Below is a small trained network, with its code and all its weights. Each question gives an input and a target symbol and asks what happens when units are switched off, that is, made to give their printed mean instead of their output.

import numpy as np


def w(rows, s, z=0):
    codes = np.array(rows[::2]) - 128.0
    scale = np.full(codes.shape[1], s)
    scale[-1] = z or s
    return codes * scale


def f(y):
    return y / 2 * (1 + np.tanh(0.7978845608 * (y + 0.044715 * y**3)))


def softmax(a):
    e = np.exp(a - a.max(-1, keepdims=True))
    return e / e.sum(-1, keepdims=True)


def log_softmax(a):
    a = a - a.max(-1, keepdims=True)
    return a - np.log(np.exp(a).sum(-1, keepdims=True))


def net(x, mask):
    ids = ['ΓΘΠΣΦΨαβδλμ'.index(c) for c in x.split()]
    T = len(ids)
    res = E[ids] + P[:T]
    u = 0
    for l in range(2):
        r = res
        for j in range(3):
            rows = slice(4 * j, 4 * j + 4)
            q, k, v = (r @ M[l][rows].T for M in (Q, K, V))
            z = softmax(np.where(np.tri(T) > 0, q @ k.T / 4**0.5, -1e9)) @ v
            o = O[l][rows]
            res = res + np.where(mask[u + j], z, o[:, -1]) @ o[:, :-1]
        u += 3
        y = f(res @ A[l][:, :-1].T + A[l][:, -1])
        res = res + np.where(mask[u : u + 8], y, B[l][:, -1]) @ B[l][:, :-1]
        u += 8
    return log_softmax(res[-1] @ U[:, :-1].T + U[:, -1])


Q, K, V, O, A, B = {}, {}, {}, {}, {}, {}
E = w([
[51,150,135,217,144,95],'Γ',
[50,139,181,99,131,58],'Θ',
[134,86,72,102,92,248],'Π',
[158,122,124,203,213,135],'Σ',
[147,89,220,161,84,102],'Φ',
[62,131,95,192,135,147],'Ψ',
[204,151,130,129,106,82],'α',
[102,83,72,151,120,212],'β',
[130,230,75,144,156,107],'δ',
[73,117,91,170,164,185],'λ',
[202,184,167,57,129,146],'μ',
],0.016)
P = w([
[82,114,199,120,172,188],'0',
[40,106,168,120,172,129],'1',
[50,88,157,141,201,77],'2',
[50,100,184,157,184,57],'3',
[64,69,156,131,203,27],'4',
[70,105,176,146,180,34],'5',
[89,133,162,170,153,48],'6',
[115,114,150,151,151,33],'7',
[125,201,197,147,67,108],'8',
[166,134,126,144,80,76],'9',
[131,199,179,119,77,85],'10',
[158,26,60,99,91,1],'11',
[197,149,142,68,66,122],'12',
[166,129,146,28,85,124],'13',
],0.006)
Q[0] = w([
[133,153,152,77,69,167],'0.h0',
[207,118,141,142,151,120],'0.h0',
[92,165,175,84,168,146],'0.h0',
[133,144,144,125,107,150],'0.h0',
[33,103,193,107,89,129],'0.h1',
[128,78,110,189,203,113],'0.h1',
[249,36,186,240,108,152],'0.h1',
[213,160,86,171,143,142],'0.h1',
[127,199,60,72,84,127],'0.h2',
[103,57,148,84,168,163],'0.h2',
[73,80,58,96,101,167],'0.h2',
[108,93,205,101,151,169],'0.h2',
],0.011)
K[0] = w([
[108,95,186,10,116,102],'0.h0',
[213,80,154,172,91,170],'0.h0',
[174,156,141,102,139,114],'0.h0',
[129,14,136,84,158,128],'0.h0',
[97,102,198,83,82,32],'0.h1',
[138,209,135,142,233,126],'0.h1',
[227,141,247,219,149,164],'0.h1',
[168,160,111,144,163,197],'0.h1',
[157,200,138,85,147,215],'0.h2',
[111,41,147,50,177,120],'0.h2',
[85,76,90,152,124,146],'0.h2',
[133,101,133,109,151,108],'0.h2',
],0.011)
V[0] = w([
[197,46,138,160,83,73],'0.h0',
[106,108,78,111,70,167],'0.h0',
[93,157,219,55,81,104],'0.h0',
[125,195,130,164,103,143],'0.h0',
[91,104,39,179,188,136],'0.h1',
[163,2,172,81,94,48],'0.h1',
[135,46,94,129,36,62],'0.h1',
[70,110,18,36,6,58],'0.h1',
[155,144,157,208,50,168],'0.h2',
[92,56,169,100,100,53],'0.h2',
[139,140,183,69,91,117],'0.h2',
[57,97,168,171,100,85],'0.h2',
],0.006)
O[0] = w([
[92,139,73,131,120,63,29],'0.h0',
[175,162,136,170,210,91,87],'0.h0',
[135,81,51,111,152,124,136],'0.h0',
[131,123,157,133,141,156,116],'0.h0',
[110,154,77,87,101,164,192],'0.h1',
[62,165,142,209,71,117,144],'0.h1',
[152,159,121,141,95,149,76],'0.h1',
[93,77,126,133,148,3,3],'0.h1',
[95,160,74,32,172,116,107],'0.h2',
[172,227,135,179,73,221,164],'0.h2',
[135,144,104,122,223,131,75],'0.h2',
[178,195,83,123,36,167,240],'0.h2',
],0.0061,0.0021)
A[0] = w([
[59,147,107,178,77,119,178],'0.n0',
[187,163,188,70,133,76,58],'0.n1',
[116,154,147,124,87,177,50],'0.n2',
[167,63,174,173,145,179,56],'0.n3',
[162,56,178,123,97,102,2],'0.n4',
[254,144,92,104,128,84,26],'0.n5',
[163,134,114,114,97,80,66],'0.n6',
[141,111,76,125,132,102,148],'0.n7',
],0.0092,0.0041)
B[0] = w([
[163,103,111,65,190,233,253],'0.n0',
[11,81,111,237,121,194,148],'0.n1',
[94,21,122,98,244,9,149],'0.n2',
[116,180,111,125,123,74,157],'0.n3',
[186,147,173,116,103,68,107],'0.n4',
[106,158,108,132,199,214,140],'0.n5',
[22,155,211,107,159,143,114],'0.n6',
[132,254,184,79,88,151,132],'0.n7',
],0.008,0.0044)
Q[1] = w([
[183,104,101,198,139,8],'1.h0',
[144,67,136,113,149,139],'1.h0',
[148,153,47,17,162,82],'1.h0',
[89,74,148,142,120,142],'1.h0',
[101,66,163,155,165,158],'1.h1',
[133,101,116,98,170,162],'1.h1',
[157,82,108,109,118,105],'1.h1',
[146,132,169,150,147,83],'1.h1',
[137,114,54,169,126,171],'1.h2',
[104,157,167,91,102,38],'1.h2',
[41,120,116,160,151,75],'1.h2',
[185,70,92,187,116,62],'1.h2',
],0.012)
K[1] = w([
[96,34,85,125,108,234],'1.h0',
[148,80,135,155,141,83],'1.h0',
[109,94,161,117,105,132],'1.h0',
[47,107,125,161,154,76],'1.h0',
[163,176,120,149,92,77],'1.h1',
[235,184,120,132,149,139],'1.h1',
[127,248,152,94,155,147],'1.h1',
[35,144,130,179,132,83],'1.h1',
[83,164,174,123,163,15],'1.h2',
[169,68,108,148,254,136],'1.h2',
[69,86,137,204,168,86],'1.h2',
[31,169,122,124,203,167],'1.h2',
],0.0096)
V[1] = w([
[206,113,172,209,145,208],'1.h0',
[121,106,135,50,126,190],'1.h0',
[132,228,85,151,204,120],'1.h0',
[249,179,94,80,187,155],'1.h0',
[138,239,131,200,170,106],'1.h1',
[114,57,254,73,99,105],'1.h1',
[73,110,129,37,108,143],'1.h1',
[157,75,38,75,77,140],'1.h1',
[109,200,134,86,86,20],'1.h2',
[138,194,246,27,50,170],'1.h2',
[202,58,107,171,68,91],'1.h2',
[251,134,161,73,182,130],'1.h2',
],0.0091)
O[1] = w([
[176,134,85,194,120,173,212],'1.h0',
[106,129,151,122,162,143,176],'1.h0',
[115,135,61,100,126,129,158],'1.h0',
[145,153,59,156,197,71,148],'1.h0',
[152,199,39,143,125,155,81],'1.h1',
[43,106,158,160,101,144,94],'1.h1',
[59,148,138,98,112,105,159],'1.h1',
[169,39,156,77,144,46,148],'1.h1',
[53,142,109,125,96,95,2],'1.h2',
[11,78,148,177,113,132,163],'1.h2',
[175,86,124,160,59,88,65],'1.h2',
[130,117,95,211,152,46,119],'1.h2',
],0.011,0.007)
A[1] = w([
[100,121,150,213,2,99,126],'1.n0',
[127,62,31,99,100,143,82],'1.n1',
[196,64,209,204,122,94,4],'1.n2',
[76,98,111,80,159,158,29],'1.n3',
[149,187,91,149,52,46,59],'1.n4',
[152,214,226,181,153,82,225],'1.n5',
[179,189,122,214,42,82,56],'1.n6',
[121,56,48,186,73,112,105],'1.n7',
],0.0066,0.0034)
B[1] = w([
[132,255,142,165,180,132,125],'1.n0',
[139,124,145,157,166,66,245],'1.n1',
[104,132,121,153,135,135,170],'1.n2',
[148,197,151,115,169,63,212],'1.n3',
[99,182,194,127,208,110,90],'1.n4',
[68,81,58,114,142,140,251],'1.n5',
[82,236,216,149,139,150,114],'1.n6',
[139,217,220,164,151,155,164],'1.n7',
],0.0096,0.0025)
U = w([
[108,150,123,115,114,165,197],'Γ',
[3,106,79,65,47,219,166],'Θ',
[106,59,145,192,163,76,142],'Π',
[161,133,70,174,132,127,104],'Σ',
[94,85,134,254,28,133,161],'Φ',
[139,153,138,97,98,166,131],'Ψ',
[109,195,133,135,94,129,129],'α',
[179,128,169,109,96,141,120],'β',
[53,170,49,106,142,50,174],'δ',
[127,173,158,116,142,152,3],'λ',
[63,137,128,160,191,154,169],'μ',
],0.0081,0.0065)

Each question gives the input, a string of symbols that net reads in full, and the target symbol t.
The units are the heads (4 rows each of Q, K, V and O) and the neurons (one row each of A and B). Each row of codes is followed by its name. A weight is (code - 128) times the scale printed after its matrix; where a second scale follows, it is the last column's (O, A, B and U).
mask holds one flag per unit, layer by layer, with each layer's heads first. A switched-off unit (its flag False) gives its mean, the last column of its rows in O or B, instead of its output. The means were averaged over made-up inputs and are rounded, as every weight is.
A unit's drop is (log p(t) with every unit on - log p(t) with that unit switched off) / (log p(t) with every unit on - log p(t) with every unit switched off).
The circuit of an input: a set's keep is (log p(t) with only the set's units on - log p(t) with every unit switched off) / (log p(t) with every unit on - log p(t) with every unit switched off). Starting from the 12 units with the biggest drops (on a tie, the unit counted first), units are removed one at a time, each time the one whose removal leaves the highest keep (on an exact tie, the one counted first), for as long as the keep stays at least 0.8.
circuit, biggest first: the units of the circuit, biggest drop first
unit that matters most: the unit with the biggest drop
top k neurons: the k neurons with the biggest drops, biggest first
k most important neurons of layer l: the k neurons of layer l with the biggest drops, biggest first
heads that matter: for each layer, one digit per head in row order, 1 if its drop is at least 0.15 and else 0, layers parted by /
input Γ Π Θ β Π Θ Θ, target Θ: unit that matters most -> 1.h0
input α Σ Φ Σ α Σ, target Σ: circuit, biggest first -> [1.h0, 1.h1]
input Π λ Π β Π, target Π: heads that matter -> 010 / 010
input Σ Π α Π Π Θ Θ Ψ, target Θ: heads that matter -> 000 / 101
input μ λ Π Φ λ Θ Φ Σ Π μ Σ Ψ, target Σ: top 2 neurons -> [0.n0, 0.n1]
input Π Γ Π Π β, target Π: top 2 neurons -> [0.n0, 0.n1]
input Σ β Σ Φ Γ, target Φ: heads that matter -> 000 / 101
input β μ α Σ Ψ, target Σ: top 4 neurons -> [0.n1, 0.n5, 0.n0, 0.n3]
input δ Ψ Σ Σ Ψ Γ α Ψ α λ Π Ψ Φ Ψ, target Φ: circuit, biggest first -> [1.h2, 0.n4]
input Ψ Φ Θ β α Π Π Π Π δ Ψ, target δ: top 3 neurons -> [0.n0, 0.n7, 1.n3]
input Γ Π μ Π β Π Π Γ Φ Π μ, target Φ: 2 most important neurons of layer 0 -> [0.n1, 0.n5]
input Γ λ Σ λ Π λ β β Φ Ψ Θ Γ δ Θ, target Θ: circuit, biggest first -> [0.n1, 1.h0]
input Π λ Θ Φ μ α μ Π β Γ Π Θ α, target Θ: circuit, biggest first -> [0.n1, 1.h2, 0.n5]
input Σ Π Θ Π Θ Π Σ Π Θ β μ, target μ: 3 most important neurons of layer 0 -> [0.n0, 0.n1, 0.n5]
input Θ β Π Θ Ψ, target Θ: 3 most important neurons of layer 1 -> [1.n1, 1.n7, 1.n0]
input Θ λ Π Σ Θ Γ Π Π Γ Θ Θ μ, target Θ: circuit, biggest first -> [0.n1, 1.h2]
input Π Φ μ Θ β β Σ Σ μ, target Σ: heads that matter -> 001 / 110
input Θ Θ λ, target Θ: 3 most important neurons of layer 1 -> [1.n1, 1.n7, 1.n0]
input δ Π Γ Ψ β μ, target μ: unit that matters most -> 0.h1
input Ψ Σ Ψ Γ β, target Σ: unit that matters most -> 0.n0
input Θ δ Γ Π β Θ Π δ β, target δ: heads that matter -> 000 / 101
input Φ Π δ μ δ Π, target δ: circuit, biggest first -> [1.h0, 1.h2]
input Π λ Σ Γ, target Σ: 2 most important neurons of layer 0 -> [0.n0, 0.n3]
input Σ δ Π β, target δ: heads that matter -> 010 / 101
input Σ Π α Π Θ α Π Γ Π λ Σ Π, target Σ: heads that matter -> 011 / 010
input Ψ Ψ Π Γ Θ Π β Σ Σ λ, target Σ: circuit, biggest first -> [0.n0, 1.h1, 1.h0, 0.h2]
input β Ψ δ Σ Σ Γ, target Σ: heads that matter -> 000 / 110
input μ Π Π λ Π μ α, target μ: top 2 neurons -> [1.n5, 0.n1]
input Ψ δ β Π β Σ β, target Σ: unit that matters most -> 0.h0
